Below are the code and all the weights of a small trained network. Each question names an input and a class and asks about switching units off, where a switched-off unit gives its printed mean instead of its output.

import numpy as np


def w(rows, s, z=0):
    codes = np.array(rows[::2]) - 128.0
    scale = np.full(codes.shape[1], s)
    scale[-1] = z or s
    return codes * scale


def f(y):
    return y / 2 * (1 + np.tanh(0.7978845608 * (y + 0.044715 * y**3)))


def log_softmax(a):
    a = a - a.max(-1, keepdims=True)
    return a - np.log(np.exp(a).sum(-1, keepdims=True))


def net(x, mask):
    res = np.array(x, float).reshape(1, 3) / 4 @ E
    y = f(res @ A[0][:, :-1].T + A[0][:, -1])
    res = res + np.where(mask, y, B[0][:, -1]) @ B[0][:, :-1]
    return log_softmax(res[-1] @ U[:, :-1].T + U[:, -1])


A, B = {}, {}
E = w([
[92,255,128,115,154,160,58,109,219,194],'x0',
[145,84,238,14,131,121,130,25,140,136],'x1',
[45,182,47,116,38,103,116,127,89,230],'x2',
],0.0088)
A[0] = w([
[163,79,203,12,77,174,92,18,111,184,32],'n1',
[54,156,110,82,25,67,151,117,83,253,193],'n2',
[127,228,197,115,195,222,119,135,231,186,125],'n3',
[161,43,108,123,88,81,215,132,89,117,84],'n4',
[100,183,152,143,156,230,70,133,205,192,114],'n5',
[149,55,144,147,70,41,138,153,64,65,109],'n6',
[183,115,231,190,251,206,156,148,217,31,250],'n7',
],0.0058,0.002)
B[0] = w([
[132,248,12,196,24,192,41,202,37,60,215],'n1',
[70,68,183,197,89,90,221,2,180,118,255],'n2',
[194,114,115,72,128,76,149,89,69,207,219],'n3',
[237,178,106,102,174,84,94,96,51,225,181],'n4',
[252,156,76,112,109,49,107,97,98,173,204],'n5',
[197,157,84,53,139,51,131,131,56,181,185],'n6',
[167,99,190,142,34,173,149,5,111,85,253],'n7',
],0.0067,0.0089)
U = w([
[211,174,103,32,158,10,136,97,103,202,77],'0',
[155,211,27,211,29,192,92,147,100,74,214],'1',
[124,109,161,156,59,103,254,17,173,94,59],'2',
[104,127,126,74,130,128,159,114,179,117,248],'3',
[75,160,88,85,204,200,69,172,215,64,3],'4',
[78,150,189,75,207,181,119,231,180,118,14],'5',
],0.0066,0.0044)

Each question gives the input, the list of numbers given to net, and the class t.
The units are the neurons (one row each of A and B). Each row of codes is followed by its name. A weight is (code - 128) times the scale printed after its matrix; where a second scale follows, it is the last column's (A, B and U).
mask holds one flag per neuron, in row order. A switched-off neuron (its flag False) gives its mean, the last column of its row in B, instead of its output. The means were averaged over made-up inputs and are rounded, as every weight is.
A unit's drop is (log p(t) with every unit on - log p(t) with that unit switched off) / (log p(t) with every unit on - log p(t) with every unit switched off).
The circuit of an input: a set's keep is (log p(t) with only the set's units on - log p(t) with every unit switched off) / (log p(t) with every unit on - log p(t) with every unit switched off). Starting from all 7 units, units are removed one at a time, each time the one whose removal leaves the highest keep (on an exact tie, the one counted first), for as long as the keep stays at least 0.8.
circuit, biggest first: the units of the circuit, biggest drop first
unit that matters most: the unit with the biggest drop
top k neurons: the k neurons with the biggest drops, biggest first
drop when u is switched off: that unit's drop, to one decimal
input [-3,-1,-1], class 3: circuit, biggest first -> (n1; n5; n2)
input [7,-2,-4], class 0: unit that matters most -> n3
input [-3,6,-6], class 1: top 2 neurons -> (n1; n2)
input [0,-2,4], class 2: circuit, biggest first -> (n1; n2)
input [-6,8,7], class 1: top 2 neurons -> (n1; n3)
input [-2,2,-2], class 3: top 2 neurons -> (n2; n5)
input [-1,0,1], class 3: top 2 neurons -> (n1; n7)
input [-3,3,3], class 3: circuit, biggest first -> (n7; n5)
input [5,-5,6], class 2: top 2 neurons -> (n2; n1)
input [6,-5,3], class 0: top 4 neurons -> (n1; n5; n3; n7)
input [-3,1,-2], class 3: circuit, biggest first -> (n2; n5; n1)
input [1,-3,2], class 3: circuit, biggest first -> (n1; n7; n4)
input [3,-3,5], class 2: top 2 neurons -> (n2; n1)
input [6,-5,6], class 0: circuit, biggest first -> (n5; n1)
input [-8,-3,-7], class 0: top neuron -> (n6)
input [3,-2,1], class 3: top 2 neurons -> (n1; n4)
input [-3,-2,2], class 3: top 3 neurons -> (n1; n5; n3)
input [-7,8,-4], class 1: top 2 neurons -> (n1; n3)
input [3,-4,-6], class 2: drop when n1 is switched off -> 0.9
input [0,-3,7], class 2: drop when n2 is switched off -> 0.5
input [-5,-3,5], class 0: drop when n6 is switched off -> 0.5
